Below are the code and all the weights of a small trained network. Each question names an input and a class and asks about switching units off, where a switched-off unit gives its printed mean instead of its output.

import numpy as np


def w(rows, s, z=0):
    codes = np.array(rows[::2]) - 128.0
    scale = np.full(codes.shape[1], s)
    scale[-1] = z or s
    return codes * scale


def f(y):
    return y / 2 * (1 + np.tanh(0.7978845608 * (y + 0.044715 * y**3)))


def log_softmax(a):
    a = a - a.max(-1, keepdims=True)
    return a - np.log(np.exp(a).sum(-1, keepdims=True))


def net(x, mask):
    res = np.array(x, float).reshape(1, 7) / 4 @ E
    y = f(res @ A[0][:, :-1].T + A[0][:, -1])
    res = res + np.where(mask, y, B[0][:, -1]) @ B[0][:, :-1]
    return log_softmax(res[-1] @ U[:, :-1].T + U[:, -1])


A, B = {}, {}
E = w([
[206,254,191,165,200,145],'x0',
[56,50,178,202,173,99],'x1',
[182,64,179,167,129,217],'x2',
[179,132,65,75,229,161],'x3',
[58,187,121,146,107,213],'x4',
[199,136,64,187,64,104],'x5',
[155,91,178,84,155,125],'x6',
],0.0078)
A[0] = w([
[32,192,166,53,142,122,211],'neuron 1',
[167,110,226,135,126,73,198],'neuron 2',
[91,140,126,98,121,69,255],'neuron 3',
[58,126,86,106,187,97,202],'neuron 4',
[146,153,93,134,100,220,177],'neuron 5',
[213,98,67,91,234,66,170],'neuron 6',
[177,226,110,115,106,146,207],'neuron 7',
[78,125,213,180,170,189,177],'neuron 8',
[201,97,135,134,168,80,161],'neuron 9',
[100,138,193,71,152,84,223],'neuron 10',
[184,48,148,120,24,181,217],'neuron 11',
[63,134,116,82,120,124,82],'neuron 12',
[114,113,4,203,46,140,201],'neuron 13',
[128,83,161,136,158,216,156],'neuron 14',
[57,140,88,65,117,81,161],'neuron 15',
[129,196,77,144,40,166,235],'neuron 16',
[149,100,119,116,83,204,203],'neuron 17',
[79,96,153,83,171,148,207],'neuron 18',
[148,98,70,122,111,141,118],'neuron 19',
],0.011,0.0043)
B[0] = w([
[121,123,132,241,109,191,233],'neuron 1',
[142,18,183,192,165,145,204],'neuron 2',
[164,27,107,188,41,154,198],'neuron 3',
[57,133,86,135,92,213,207],'neuron 4',
[160,222,187,92,135,49,210],'neuron 5',
[176,126,16,31,150,254,255],'neuron 6',
[206,168,223,134,46,206,249],'neuron 7',
[27,163,248,207,225,128,231],'neuron 8',
[176,49,131,51,187,179,192],'neuron 9',
[152,36,137,219,152,199,209],'neuron 10',
[150,77,153,74,158,45,239],'neuron 11',
[126,122,65,218,95,114,163],'neuron 12',
[59,160,75,70,31,35,246],'neuron 13',
[98,205,132,70,254,48,198],'neuron 14',
[97,32,59,198,95,178,204],'neuron 15',
[157,207,171,155,13,58,245],'neuron 16',
[151,168,153,72,156,40,197],'neuron 17',
[96,119,143,178,211,160,206],'neuron 18',
[94,148,110,41,110,116,159],'neuron 19',
],0.007,0.0091)
U = w([
[209,239,197,167,35,178,1],'0',
[56,97,93,219,121,198,47],'1',
[58,116,53,118,21,67,128],'2',
[46,207,185,188,254,150,114],'3',
[170,156,142,55,199,74,27],'4',
[205,45,210,178,119,101,186],'5',
[200,105,44,60,167,239,185],'6',
],0.0076,0.0038)

Each question gives the input, the list of numbers given to net, and the class t.
The units are the neurons (one row each of A and B). Each row of codes is followed by its name. A weight is (code - 128) times the scale printed after its matrix; where a second scale follows, it is the last column's (A, B and U).
mask holds one flag per neuron, in row order. A switched-off neuron (its flag False) gives its mean, the last column of its row in B, instead of its output. The means were averaged over made-up inputs and are rounded, as every weight is.
A unit's drop is (log p(t) with every unit on - log p(t) with that unit switched off) / (log p(t) with every unit on - log p(t) with every unit switched off).
The circuit of an input: a set's keep is (log p(t) with only the set's units on - log p(t) with every unit switched off) / (log p(t) with every unit on - log p(t) with every unit switched off). Starting from the 12 units with the biggest drops (on a tie, the unit counted first), units are removed one at a time, each time the one whose removal leaves the highest keep (on an exact tie, the one counted first), for as long as the keep stays at least 0.8.
circuit, biggest first: the units of the circuit, biggest drop first
k most important neurons: the k neurons with the biggest drops, biggest first
drop of u: that unit's drop, to one decimal
input [-3,7,2,4,-5,-2,5], class 6: circuit, biggest first -> [neuron 6]
input [-7,8,3,6,3,-7,-3], class 3: 2 most important neurons -> [neuron 14; neuron 8]
input [6,4,4,0,-2,2,-8], class 3: circuit, biggest first -> [neuron 8; neuron 3]
input [6,-1,6,0,-5,0,5], class 6: 3 most important neurons -> [neuron 6; neuron 9; neuron 16]
input [4,-2,5,6,4,7,8], class 4: 2 most important neurons -> [neuron 5; neuron 14]
input [-3,7,1,8,-3,5,-7], class 6: 3 most important neurons -> [neuron 6; neuron 16; neuron 9]
input [8,-8,7,-6,-3,-2,5], class 5: 2 most important neurons -> [neuron 2; neuron 11]
input [-7,2,2,7,8,-7,-6], class 3: 2 most important neurons -> [neuron 14; neuron 8]
input [-3,-2,2,3,5,-3,-6], class 2: 2 most important neurons -> [neuron 13; neuron 7]
input [-4,-5,7,1,-4,8,0], class 4: 2 most important neurons -> [neuron 11; neuron 17]
input [0,-3,7,8,6,6,-5], class 0: drop of neuron 16 -> 0.2
input [-4,2,3,-6,4,-3,1], class 3: drop of neuron 8 -> 0.2
input [-5,2,6,-8,0,-5,2], class 3: drop of neuron 16 -> 0.0
input [-1,0,7,-5,6,3,-1], class 3: circuit, biggest first -> [neuron 8]
